Below are the code and all the weights of a small trained network. Each question names an input and a target symbol and asks about switching units off, where a switched-off unit gives its printed mean instead of its output.

import numpy as np


def w(rows, s, z=0):
    codes = np.array(rows[::2]) - 128.0
    scale = np.full(codes.shape[1], s)
    scale[-1] = z or s
    return codes * scale


def f(y):
    return y / 2 * (1 + np.tanh(0.7978845608 * (y + 0.044715 * y**3)))


def softmax(a):
    e = np.exp(a - a.max(-1, keepdims=True))
    return e / e.sum(-1, keepdims=True)


def log_softmax(a):
    a = a - a.max(-1, keepdims=True)
    return a - np.log(np.exp(a).sum(-1, keepdims=True))


def net(x, mask):
    ids = ['αβδεζλξσψω'.index(c) for c in x.split()]
    T = len(ids)
    res = E[ids] + P[:T]
    u = 0
    for l in range(3):
        q, k, v = (res @ M[l].T for M in (Q, K, V))
        z = softmax(np.where(np.tri(T) > 0, q @ k.T / 4**0.5, -1e9)) @ v
        res = res + np.where(mask[u], z, O[l][:, -1]) @ O[l][:, :-1]
        u += 1
        y = f(res @ A[l][:, :-1].T + A[l][:, -1])
        res = res + np.where(mask[u : u + 4], y, B[l][:, -1]) @ B[l][:, :-1]
        u += 4
    return log_softmax(res[-1] @ U[:, :-1].T + U[:, -1])


Q, K, V, O, A, B = {}, {}, {}, {}, {}, {}
E = w([
[112,82,57,54,163,147,183,89,63,86],'α',
[104,80,137,108,151,118,133,61,137,32],'β',
[77,109,176,202,120,84,131,119,205,178],'δ',
[184,157,39,142,47,134,54,152,164,109],'ε',
[64,128,204,95,209,56,37,129,217,56],'ζ',
[126,114,137,153,151,220,180,144,147,74],'λ',
[95,150,123,150,130,255,177,168,74,169],'ξ',
[38,67,39,82,172,106,150,167,184,179],'σ',
[167,145,138,97,59,173,119,63,47,150],'ψ',
[62,110,165,97,84,180,108,50,68,110],'ω',
],0.0068)
P = w([
[98,36,223,219,155,234,144,225,127,5],'0',
[22,60,93,54,158,62,207,17,126,128],'1',
[32,89,109,30,134,92,187,54,140,117],'2',
[41,96,153,30,84,55,183,89,126,143],'3',
[54,111,111,56,73,68,153,58,128,135],'4',
[49,124,81,75,80,79,121,35,133,141],'5',
[46,152,126,52,71,94,152,62,147,156],'6',
[56,176,114,41,87,98,152,55,149,164],'7',
[59,156,106,56,63,103,116,28,146,174],'8',
[65,190,109,43,94,113,124,22,143,179],'9',
[63,174,142,27,91,127,161,59,167,190],'10',
[40,173,152,61,96,112,141,67,173,184],'11',
[59,157,114,43,109,101,114,59,145,177],'12',
[49,147,131,28,115,99,150,113,150,157],'13',
],0.0035)
Q[0] = w([
[124,163,79,8,46,55,114,102,131,173],'0.h1',
[152,141,111,171,126,98,74,200,254,203],'0.h1',
[62,23,37,20,61,154,135,45,68,93],'0.h1',
[43,53,61,32,87,198,227,7,34,42],'0.h1',
],0.0038)
K[0] = w([
[96,23,143,176,226,197,184,202,180,45],'0.h1',
[67,101,189,143,188,23,51,131,183,89],'0.h1',
[181,92,122,98,207,210,108,206,40,13],'0.h1',
[224,148,92,129,77,252,197,153,28,47],'0.h1',
],0.0037)
V[0] = w([
[137,176,55,42,9,159,190,11,4,218],'0.h1',
[47,56,204,205,186,139,81,125,230,23],'0.h1',
[234,205,170,240,41,60,15,190,220,63],'0.h1',
[14,55,8,22,154,13,156,33,140,58],'0.h1',
],0.0037)
O[0] = w([
[147,225,94,58,125,233,151,44,86,255,172],'0.h1',
[42,14,186,215,150,101,56,139,150,54,149],'0.h1',
[237,203,231,191,42,68,27,144,157,81,1],'0.h1',
[95,10,98,15,239,74,156,39,163,125,251],'0.h1',
],0.0042,0.0046)
A[0] = w([
[118,145,27,96,73,149,35,79,225,222,248],'0.n1',
[66,27,141,58,143,213,224,34,2,30,255],'0.n2',
[26,117,56,81,229,98,127,91,211,224,105],'0.n3',
[65,66,101,75,233,38,38,147,250,153,232],'0.n4',
],0.0037,0.0023)
B[0] = w([
[95,216,109,28,43,22,122,150,216,103,168],'0.n1',
[78,161,170,145,239,225,192,29,55,54,254],'0.n2',
[176,171,88,29,73,31,222,183,156,225,207],'0.n3',
[104,156,66,52,55,2,179,212,212,79,192],'0.n4',
],0.004,0.0097)
Q[1] = w([
[88,155,160,75,166,217,160,25,61,41],'1.h1',
[67,125,138,94,203,254,154,18,46,36],'1.h1',
[78,115,139,74,178,225,163,38,42,42],'1.h1',
[197,179,145,188,47,79,133,224,104,205],'1.h1',
],0.0039)
K[1] = w([
[175,157,230,253,80,184,30,172,151,11],'1.h1',
[168,122,230,235,74,181,6,160,106,1],'1.h1',
[152,133,254,239,81,177,18,139,146,24],'1.h1',
[46,39,18,27,230,34,221,133,185,131],'1.h1',
],0.0034)
V[1] = w([
[199,155,143,81,71,26,7,42,214,29],'1.h1',
[223,223,185,243,30,165,4,229,195,195],'1.h1',
[192,245,198,152,48,222,122,54,13,237],'1.h1',
[248,184,4,31,149,92,157,105,87,174],'1.h1',
],0.0038)
O[1] = w([
[172,169,213,142,169,5,37,37,246,143,98],'1.h1',
[112,209,171,165,119,72,252,149,190,55,6],'1.h1',
[101,224,184,38,17,198,167,136,31,82,53],'1.h1',
[229,175,133,57,171,116,67,196,168,60,94],'1.h1',
],0.0046,0.012)
A[1] = w([
[74,70,25,131,168,65,108,254,214,158,250],'1.n1',
[158,13,64,183,210,220,192,241,92,47,1],'1.n2',
[143,150,151,143,184,13,47,110,252,165,89],'1.n3',
[167,194,178,213,60,154,209,218,58,153,7],'1.n4',
],0.0036,0.0018)
B[1] = w([
[128,53,48,135,75,24,146,217,237,104,254],'1.n1',
[163,31,1,136,245,166,186,230,85,17,156],'1.n2',
[147,207,169,127,125,51,152,196,13,108,163],'1.n3',
[223,154,18,45,150,132,150,230,97,181,116],'1.n4',
],0.0038,0.0066)
Q[2] = w([
[220,153,123,89,41,132,63,223,198,140],'2.h1',
[46,85,118,171,224,158,189,31,79,87],'2.h1',
[136,128,148,135,206,253,84,50,67,63],'2.h1',
[93,56,171,196,225,241,88,37,32,50],'2.h1',
],0.0039)
K[2] = w([
[159,190,204,41,48,33,99,88,206,215],'2.h1',
[77,60,49,219,187,234,155,180,81,25],'2.h1',
[47,32,151,188,139,85,111,211,149,36],'2.h1',
[50,2,82,212,174,109,138,206,106,47],'2.h1',
],0.0038)
V[2] = w([
[69,127,215,114,126,188,43,20,3,210],'2.h1',
[201,60,54,125,236,177,150,206,53,25],'2.h1',
[58,179,82,63,109,48,232,149,215,202],'2.h1',
[140,178,49,76,158,200,219,220,53,139],'2.h1',
],0.0041)
O[2] = w([
[58,56,197,213,239,232,37,69,53,4,88],'2.h1',
[156,89,139,107,162,71,48,237,100,215,246],'2.h1',
[200,198,193,229,98,63,242,61,166,142,140],'2.h1',
[209,216,180,232,59,139,113,243,45,213,169],'2.h1',
],0.0041,0.014)
A[2] = w([
[167,13,65,93,185,67,67,213,168,231,91],'2.n1',
[249,92,81,99,46,2,59,253,231,179,45],'2.n2',
[48,248,238,88,167,232,212,59,55,37,205],'2.n3',
[228,85,140,68,228,210,25,240,61,174,4],'2.n4',
],0.0033,0.0027)
B[2] = w([
[225,192,192,47,111,85,126,111,157,93,247],'2.n1',
[148,172,109,190,83,174,188,41,51,2,204],'2.n2',
[223,239,189,139,67,174,137,63,88,31,144],'2.n3',
[209,229,204,206,167,44,88,45,94,131,187],'2.n4',
],0.0041,0.015)
U = w([
[133,135,100,202,191,170,214,39,150,205,91],'α',
[238,224,91,123,18,216,138,93,80,3,223],'β',
[36,53,55,64,56,129,105,232,166,179,254],'δ',
[51,47,50,140,134,216,80,50,44,75,114],'ε',
[207,196,76,6,34,71,216,195,169,188,26],'ζ',
[62,31,64,22,172,173,43,133,236,153,168],'λ',
[82,174,97,178,59,146,188,238,74,193,168],'ξ',
[218,194,179,106,233,55,41,101,88,141,42],'σ',
[201,243,238,87,200,61,134,45,168,14,117],'ψ',
[161,83,170,234,205,49,136,45,189,225,47],'ω',
],0.0034,0.0026)

Each question gives the input, a string of symbols that net reads in full, and the target symbol t.
The units are the heads (4 rows each of Q, K, V and O) and the neurons (one row each of A and B). Each row of codes is followed by its name. A weight is (code - 128) times the scale printed after its matrix; where a second scale follows, it is the last column's (O, A, B and U).
mask holds one flag per unit, layer by layer, with each layer's heads first. A switched-off unit (its flag False) gives its mean, the last column of its rows in O or B, instead of its output. The means were averaged over made-up inputs and are rounded, as every weight is.
A unit's drop is (log p(t) with every unit on - log p(t) with that unit switched off) / (log p(t) with every unit on - log p(t) with every unit switched off).
The circuit of an input: a set's keep is (log p(t) with only the set's units on - log p(t) with every unit switched off) / (log p(t) with every unit on - log p(t) with every unit switched off). Starting from the 12 units with the biggest drops (on a tie, the unit counted first), units are removed one at a time, each time the one whose removal leaves the highest keep (on an exact tie, the one counted first), for as long as the keep stays at least 0.8.
circuit, biggest first: the units of the circuit, biggest drop first
unit that matters most: the unit with the biggest drop
top k neurons: the k neurons with the biggest drops, biggest first
top k neurons in layer l: the k neurons of layer l with the biggest drops, biggest first
drop of u: that unit's drop, to one decimal
input λ σ ψ λ α ω, target δ: unit that matters most => 0.h1
input ε λ α α β ω β ζ β α, target ψ: top 4 neurons => [0.n2; 2.n3; 1.n1; 1.n2]
input ε σ ω ω, target ψ: top 2 neurons => [0.n2; 2.n3]
input ζ α ψ λ ε ψ β ξ, target ω: circuit, biggest first => [1.h1; 0.h1; 0.n4]
input ψ δ α β δ α ξ, target β: circuit, biggest first => [1.h1; 0.h1; 2.h1; 0.n4]
input ψ α α σ α α α α α ζ α σ ξ, target β: top 2 neurons => [2.n3; 1.n1]
input δ ω ξ δ ξ ζ α α, target α: circuit, biggest first => [1.h1; 0.h1; 2.h1; 2.n1]
input σ ψ α α ψ, target ζ: top 2 neurons => [1.n1; 1.n2]
input α σ α σ σ β α α σ α σ α ξ, target σ: top 2 neurons => [2.n4; 1.n2]
input β δ ω α α σ δ σ α σ λ, target λ: top 2 neurons => [0.n3; 2.n2]
input ω σ σ α β α α α α ξ, target ε: top 2 neurons in layer 0 => [0.n3; 0.n4]
input α δ β α λ ε ψ, target σ: top 2 neurons in layer 1 => [1.n2; 1.n1]
input α β ω σ ζ α ω ω β, target σ: top 3 neurons => [1.n2; 2.n4; 0.n2]
input β α σ α α α α α α ζ σ σ σ, target ζ: top 2 neurons => [0.n3; 0.n4]
input α σ ψ, target σ: top 2 neurons => [2.n4; 1.n2]
input ω α δ α ψ α β ε α δ ε σ σ ψ, target ε: top neuron in layer 1 => [1.n1]
input σ ψ β, target ζ: top 3 neurons => [1.n1; 1.n2; 0.n4]
input σ α ζ α σ, target ζ: top 2 neurons in layer 1 => [1.n1; 1.n2]
input σ δ σ λ ξ ξ α α ψ α α β ω, target ζ: top 3 neurons => [1.n1; 1.n2; 0.n4]
input δ β ω β σ σ ζ ζ λ ψ, target α: top 2 neurons => [2.n1; 0.n2]
input ξ α σ ω ξ α ζ α ω α, target ξ: top 2 neurons in layer 1 => [1.n2; 1.n4]
input δ σ β ω α ω ζ β ω, target α: top neuron => [0.n2]
input σ σ ε ξ, target ζ: top 2 neurons => [1.n1; 1.n2]
input ψ α α ζ β, target β: top 3 neurons => [2.n3; 1.n1; 0.n4]
input σ ε δ β ω α α α, target ζ: drop of 0.n4 => 0.1
input ζ ζ α β σ ω α, target ω: drop of 2.h1 => 0.1
input β σ α α δ δ ω α ω ω, target λ: drop of 2.h1 => 0.4
input ψ ε σ λ σ α ξ ψ, target β: drop of 1.n1 => 0.2
input σ ζ σ ξ λ, target ζ: top neuron in layer 2 => [2.n1]
input α α σ ε σ ω, target σ: top 2 neurons in layer 2 => [2.n4; 2.n1]
